[149  80 134 108 147 132 149 168 141 120 145 171 160 159 119 169 156 161
 101  78  84 167 148 144] : Z_87
[ 91 145 136 174 167 102 172 120 175  96 131 167 101 106  93 111 114 140
 143 109 134  95  79 153] : Z_299
[149  96  89 147 127 174 179 102 128 102  84 180 179  82  78  90 138  82
 170 125 179  89 102 135] : Z_95
[ 85 167 180 125 114 157 115 122 156 109 158 163 161 138  93 121 153  86
 136 102 157 154  93 164] : Z_239
[ 94 149 116 136 180 126 114  76 128  98 153 137  80  76 102 128 111 165
 178 116  91 168 144 120] : Z_469
[140 149 117 139 129 109 118 120 174  95 172 136 138 130 135 109 139  97
  77 112 161  85  79 109] : Z_214
[167 158 160 175  99  89 134 163  97 137 162 121 171 109  95 176 138 136
 131 100 111 113  89  78] : Z_328
[116 144 147 136  89 168 139 106 137 125 161 133 136 178 164 100  86 180
  98 127 164 162 115 148] : Z_986
[165 108 109 167 133 162 110  86 149 177 142 103 136 111 125 142  79 142
 114 168 172 123 171 137] : Z_530
[ 94 149 116 136 180 126 114  76 128  98 153 137  80  76 102 128 111 165
 178 116 106 104 126 139] : Z_995
q: [ 91 145 136 174 167 102 172 120 175  96 131 167 101 106  93 111 114 140
 143 109 134  95  79 153] | Z_299
q: [116 144 147 136  89 168 139 106 137 125 161 133 136 178 164 100  86 180
  98 127 164 162 115 148] | Z_986
q: [ 94 149 116 136 180 126 114  76 128  98 153 137  80  76 102 128 111 165
 178 116 106 104 126 139] | Z_995

[148 147 148 137 132 118 109 109 108 108 112 124 146 166 172 172 172 173
 165 153 143 138 137 137 137 143 155 168 186 186 186 186 179 146 140 140
 139 140 143 145 105 145 104 127 140 131 149 150 138 150 153 122 111 128
 131 131 131 132 119 110 106 100  82] -> Z_328
[147 138 135 132 118 109 108 108 108 108 112 124 135 145 161 172 172 173
 165 156 143 138 137 137 137 143 153 165 179 186 186 186 184 178 168 140
 139 140 143 145 149 150 153 150 145 140 138 131 127 105 103 104  99 108
 130 131 131 132 129 110 106 100  82] -> Z_239
[148 147 148 137 132 118 109 109 108 108 112 124 144 161 172 172 172 173
 165 153 143 138 137 137 137 143 155 168 186 186 186 186 179 167 140 140
 139 140 143 145 149 150 153 150 145 140 138 128 106 104 103  98 107 128
 131 131 131 132 119 110 106 100  82] -> Z_986
[122 147 148 137 132 127 109 110 108 108 112 124 132 136 143 162 172 173
 165 156 155 142 137 137 137 143 155 153 164 178 186 186 179 183 179 167
 139 140 143 145 149 150 153 150 145 140 138 122 131 127 105 104 108  99
 108 130 131 132 128 128 106 100  84] -> Z_374
[148 147 138 135 132 118 109 109 108 130 143 153 156 166 172 172 172 166
 165 153 143 138 137 137 147 169 183 179 186 186 156 147 153 146 140 140
 139 140 143 130 149 150 153 150 136 108  98 108 104 104 112 129 129 128
 131 131 131 132 119 100  83  87  82] -> Z_237
[148 147 131 137 132 118 109 109 108 108 131 144 153 166 172 172 172 173
 165 153 143 138 137 137 137 146 170 184 186 186 186 157 145 146 140 140
 139 140 143 145 149 150 153 150 145 136 109  98 104 104 103 112 128 129
 131 131 131 132 119 110 100  82  82] -> Z_87
[148 147 148 137 132 118 109 109 108 108 112 124 146 166 172 172 172 173
 165 153 143 138 137 137 137 143 155 168 186 186 186 186 179 146 140 140
 139 140 143 145 149 150 153 150 145 140 138 121 104 104  98 104 111 128
 131 131 131 132 119 110 106 100  82] -> Z_469
q: [122 147 148 137 132 127 109 110 108 108 112 124 132 136 143 162 172 173
 165 156 155 142 137 137 137 143 155 153 164 178 186 186 179 183 179 167
 139 140 143 145 149 150 153 150 145 140 138 122 131 127 105 104 108  99
 108 130 131 132 128 128 106 100  84] | Z_374
q: [147 138 135 132 118 109 109 108] | Z_237
q: [147 138 135 132 118 109 108 108 108 108 112 124 135 145 161 172 172 173
 165 156 143 138 137 137 137 143 153 165 179 186 186 186 184 178 168 140
 139 140 143 145 149 150 153 150 145 140 138 131 127 105 103 104  99 108
 130 131 131 132 129 110 106 100  82] | Z_239
back: [184 186 186 186 179 165 153] | Z_239
back: [104 105 127 131 122 138 140 145 150 153 150 149] | Z_374
back: [138 143 153 165 173 172 172 172 166 153] | Z_87

[180 179  88 177  81  91  88] : Z_328
[ 78  72 160  73 170 156  93] : Z_87
[181 182  83 166 156  94 170] : Z_239
[184 178  96 175  89  91  93] : Z_237
[ 79  85 176 176 185 173 176] : Z_995
back: [160  72] | Z_87
common Z_237 Z_87:  | [93]
back: [166  83] | Z_239
q: [ 78  72 160  73 170 156  93] | Z_87
back: [ 93 156 170  73] | Z_87

[124 106  99 105  93 103 166 105 141  87 170 114]  Z_95
[124 106  99 150  93  93 166 105 142 166 100 163]  Z_530
[124 106  92 150  93 103 166 105 141  87 170  85]  Z_469
q: [124 106  99 150  93  93 166 105 142 166 100 163] | Z_530
back: [142 105 166] | Z_530

[149 143  99 129 174  97 142  98 111 139 167]  Z_530
[129 174  98 142  98 111  94 115 128 114  86]  Z_328
[146 145  81 158  89 108 137 113  85 111 145]  Z_986
[101 154 111 149 105 100  79 124 138  90 126]  Z_469
[160 113  80 113 149 176 121  92 133  98 147]  Z_87
[ 84  97 153  96 114 158 175  79 153 133 160]  Z_95
[151 131  83 161 155 152 160 177 125 127  84]  Z_299
[ 97 106 176 101  82  78  88 163 166 133 175]  Z_374
back: [111  98 142  97 174 129] | Z_530
q: [101 154 111 149] | Z_469

